74  98  65
127  57  139
77  46  93
113  102  95
82  79  102
102  108  97
->
102  108  97
113  102  95
74  98  65
82  79  102
127  57  139
77  46  93

131  57  85  60  79  114  56  80  65
149  46  69  114  140  122  134  110  149
118  69  142  74  139  137  159  140  110
72  156  78  62  94  65  110  130  130
65  41  123  110  120  69  106  111  111
43  152  139  73  63  126  93  158  84
65  146  157  43  119  155  144  76  74
->
72  156  78  62  94  65  110  130  130
43  152  139  73  63  126  93  158  84
65  146  157  43  119  155  144  76  74
118  69  142  74  139  137  159  140  110
131  57  85  60  79  114  56  80  65
149  46  69  114  140  122  134  110  149
65  41  123  110  120  69  106  111  111

108  101  65  88  125  70  94  70  80  70
119  48  119  115  124  105  108  121  100  61
95  100  85  131  48  118  93  101  111  131
115  92  111  90  108  107  117  104  98  100
114  127  106  69  152  77  112  101  116  100
102  108  53  98  95  46  99  102  92  78
124  104  98  61  131  68  105  114  98  85
->
114  127  106  69  152  77  112  101  116  100
102  108  53  98  95  46  99  102  92  78
124  104  98  61  131  68  105  114  98  85
108  101  65  88  125  70  94  70  80  70
95  100  85  131  48  118  93  101  111  131
115  92  111  90  108  107  117  104  98  100
119  48  119  115  124  105  108  121  100  61

114  49  136  168  151  99
105  100  125  154  100  131
->
105  100  125  154  100  131
114  49  136  168  151  99

80  40  86
97  56  77
113  71  77
121  101  92
120  94  90
112  85  94
89  51  82
111  64  77
->
121  101  92
120  94  90
112  85  94
113  71  77
111  64  77
97  56  77
89  51  82
80  40  86

79  95
110  103
123  125
96  63
97  81
107  106
130  172
106  160
120  128
->
130  172
106  160
120  128
123  125
107  106
110  103
79  95
97  81
96  63
---
89  60  80  123
109  72  93  121
110  81  49  139
135  117  141  109
107  56  41  124
72  76  62  109
80  103  151  151
->
123  80  60  89
121  93  72  109
139  49  81  110
109  141  117  135
124  41  56  107
109  62  76  72
151  151  103  80

145  103  102  94
106  168  72  140
->
94  102  103  145
140  72  168  106

95  173  57  106  107  86  60  67  141  101  65  94
101  92  150  120  106  114  73  94  81  74  137  89
->
94  65  101  141  67  60  86  107  106  57  173  95
89  137  74  81  94  73  114  106  120  150  92  101

125  137  87  116  151  77  70  91  115  103  101  87  132  116  84
85  80  120  80  78  150  67  119  76  83  96  109  105  81  85
84  68  102  80  116  102  102  96  117  92  82  59  105  89  84
146  141  87  122  159  86  87  99  85  131  121  124  129  85  68
102  86  93  118  126  79  101  100  83  102  80  98  125  119  69
->
84  116  132  87  101  103  115  91  70  77  151  116  87  137  125
85  81  105  109  96  83  76  119  67  150  78  80  120  80  85
84  89  105  59  82  92  117  96  102  102  116  80  102  68  84
68  85  129  124  121  131  85  99  87  86  159  122  87  141  146
69  119  125  98  80  102  83  100  101  79  126  118  93  86  102

101  98  47  139  152  143  130  146
98  127  141  48  53  106  115  64
42  100  147  140  45  102  134  66
87  152  119  139  97  74  130  125
88  48  126  126  135  125  118  73
->
146  130  143  152  139  47  98  101
64  115  106  53  48  141  127  98
66  134  102  45  140  147  100  42
125  130  74  97  139  119  152  87
73  118  125  135  126  126  48  88

109  163  90  126  86  111  71  112  111
123  98  92  126  131  112  94  96  112
112  159  94  131  80  108  69  113  113
->
111  112  71  111  86  126  90  163  109
112  96  94  112  131  126  92  98  123
113  113  69  108  80  131  94  159  112
---
78  101  108  140  124
112  104  152  80  156
137  102  149  64  142
47  137  106  147  137
72  92  116  141  150
115  130  89  142  70
69  80  107  92  77
139  99  148  64  140
->
78  101  108  140  124
137  102  149  64  142
72  92  116  141  150
69  80  107  92  77

98  106  72  87  117  42  45  107
123  96  86  127  87  89  55  107
110  107  73  114  113  125  130  101
->
98  106  72  87  117  42  45  107
110  107  73  114  113  125  130  101

142  140
145  147
61  26
80  92
->
142  140
61  26

101  100  100  100  100  101  101
101  99  100  104  96  102  99
90  109  97  102  87  113  98
94  126  87  102  99  113  95
82  72  67  109  40  84  131
102  94  99  101  99  106  103
96  88  110  101  84  57  134
101  97  99  101  102  103  102
102  98  98  102  101  103  102
98  96  79  75  71  130  104
98  102  101  101  100  101  101
102  96  100  99  99  103  100
->
101  100  100  100  100  101  101
90  109  97  102  87  113  98
82  72  67  109  40  84  131
96  88  110  101  84  57  134
102  98  98  102  101  103  102
98  102  101  101  100  101  101

116  104  132  96  113  82  95  126
138  99  145  80  97  82  83  121
66  93  41  107  65  121  129  76
71  77  85  88  99  94  130  90
106  122  109  74  99  118  105  157
72  85  98  126  116  88  113  90
117  129  86  116  99  84  97  97
86  90  115  101  124  63  124  114
124  122  120  82  123  119  66  112
->
116  104  132  96  113  82  95  126
66  93  41  107  65  121  129  76
106  122  109  74  99  118  105  157
117  129  86  116  99  84  97  97
124  122  120  82  123  119  66  112

88  135  91  112  62
130  137  134  152  151
156  114  64  58  123
157  44  52  146  45
112  83  69  48  50
65  103  154  66  79
110  95  147  108  51
127  114  80  44  59
->
88  135  91  112  62
156  114  64  58  123
112  83  69  48  50
110  95  147  108  51

76  121  128  99  94
94  104  108  100  100
73  154  107  97  60
77  110  137  99  107
->
76  121  128  99  94
73  154  107  97  60

113  99  91  109
52  39  96  85
108  88  121  117
76  83  72  75
55  75  66  88
99  75  108  57
88  77  95  86
127  140  91  69
82  127  61  135
150  153  124  64
101  73  92  81
->
113  99  91  109
108  88  121  117
55  75  66  88
88  77  95  86
82  127  61  135
101  73  92  81
---
99  148  105  73  102  81  95
82  86  79  112  109  80  117
88  93  107  100  100  105  85
30  49  40  139  121  104  110
85  104  80  81  120  118  92
121  86  113  114  85  97  111
->
111  97  85  114  113  86  121
92  118  120  81  80  104  85
110  104  121  139  40  49  30
85  105  100  100  107  93  88
117  80  109  112  79  86  82
95  81  102  73  105  148  99

41  87  105
63  94  99
61  106  91
27  94  105
55  97  105
55  94  91
55  94  105
->
105  94  55
91  94  55
105  97  55
105  94  27
91  106  61
99  94  63
105  87  41

102  103  129  73
100  113  113  133
102  91  138  162
99  114  83  138
98  103  121  98
101  92  131  138
98  111  136  113
102  86  50  55
98  109  68  154
102  114  100  41
->
41  100  114  102
154  68  109  98
55  50  86  102
113  136  111  98
138  131  92  101
98  121  103  98
138  83  114  99
162  138  91  102
133  113  113  100
73  129  103  102

145  108  115  76  113  137  150
144  122  116  89  64  56  116
46  133  117  125  133  134  66
159  102  99  95  66  82  118
100  140  145  153  95  157  100
99  99  102  101  98  101  99
102  103  102  107  98  110  100
100  102  101  98  100  98  98
106  100  95  105  97  105  101
99  89  79  124  94  99  77
101  101  99  100  100  100  101
109  103  86  113  104  101  107
->
107  101  104  113  86  103  109
101  100  100  100  99  101  101
77  99  94  124  79  89  99
101  105  97  105  95  100  106
98  98  100  98  101  102  100
100  110  98  107  102  103  102
99  101  98  101  102  99  99
100  157  95  153  145  140  100
118  82  66  95  99  102  159
66  134  133  125  117  133  46
116  56  64  89  116  122  144
150  137  113  76  115  108  145

49  74  96  123  96  109  87  144  87  86  98  130
115  113  129  90  88  84  116  119  104  119  118  80
123  125  137  90  92  132  84  70  81  148  81  104
87  102  168  93  85  122  114  75  108  134  106  89
->
89  106  134  108  75  114  122  85  93  168  102  87
104  81  148  81  70  84  132  92  90  137  125  123
80  118  119  104  119  116  84  88  90  129  113  115
130  98  86  87  144  87  109  96  123  96  74  49

106  134  117  100  109  144  110  100
117  154  125  106  109  133  114  109
100  145  132  100  163  159  123  99
->
99  123  159  163  100  132  145  100
109  114  133  109  106  125  154  117
100  110  144  109  100  117  134  106

170  88  64  98  117  91  127  77  97
98  124  98  72  46  117  93  112  44
70  138  73  124  85  126  125  101  48
161  87  68  95  59  84  117  81  79
118  56  127  95  94  64  77  97  156
71  109  101  123  174  114  111  100  127
->
127  100  111  114  174  123  101  109  71
156  97  77  64  94  95  127  56  118
79  81  117  84  59  95  68  87  161
48  101  125  126  85  124  73  138  70
44  112  93  117  46  72  98  124  98
97  77  127  91  117  98  64  88  170

99  45  41  131  154
125  125  116  127  38
101  106  114  97  85
88  73  67  64  109
52  97  84  108  110
108  98  83  127  117
72  127  162  53  136
70  106  90  110  122
117  152  145  130  57
50  78  64  138  146
107  132  94  142  45
57  124  90  129  88
->
88  129  90  124  57
45  142  94  132  107
146  138  64  78  50
57  130  145  152  117
122  110  90  106  70
136  53  162  127  72
117  127  83  98  108
110  108  84  97  52
109  64  67  73  88
85  97  114  106  101
38  127  116  125  125
154  131  41  45  99

129  78  119  137
104  98  110  120
114  61  127  148
90  100  79  100
111  84  127  115
115  72  36  69
105  115  90  88
124  61  74  106
->
106  74  61  124
88  90  115  105
69  36  72  115
115  127  84  111
100  79  100  90
148  127  61  114
120  110  98  104
137  119  78  129
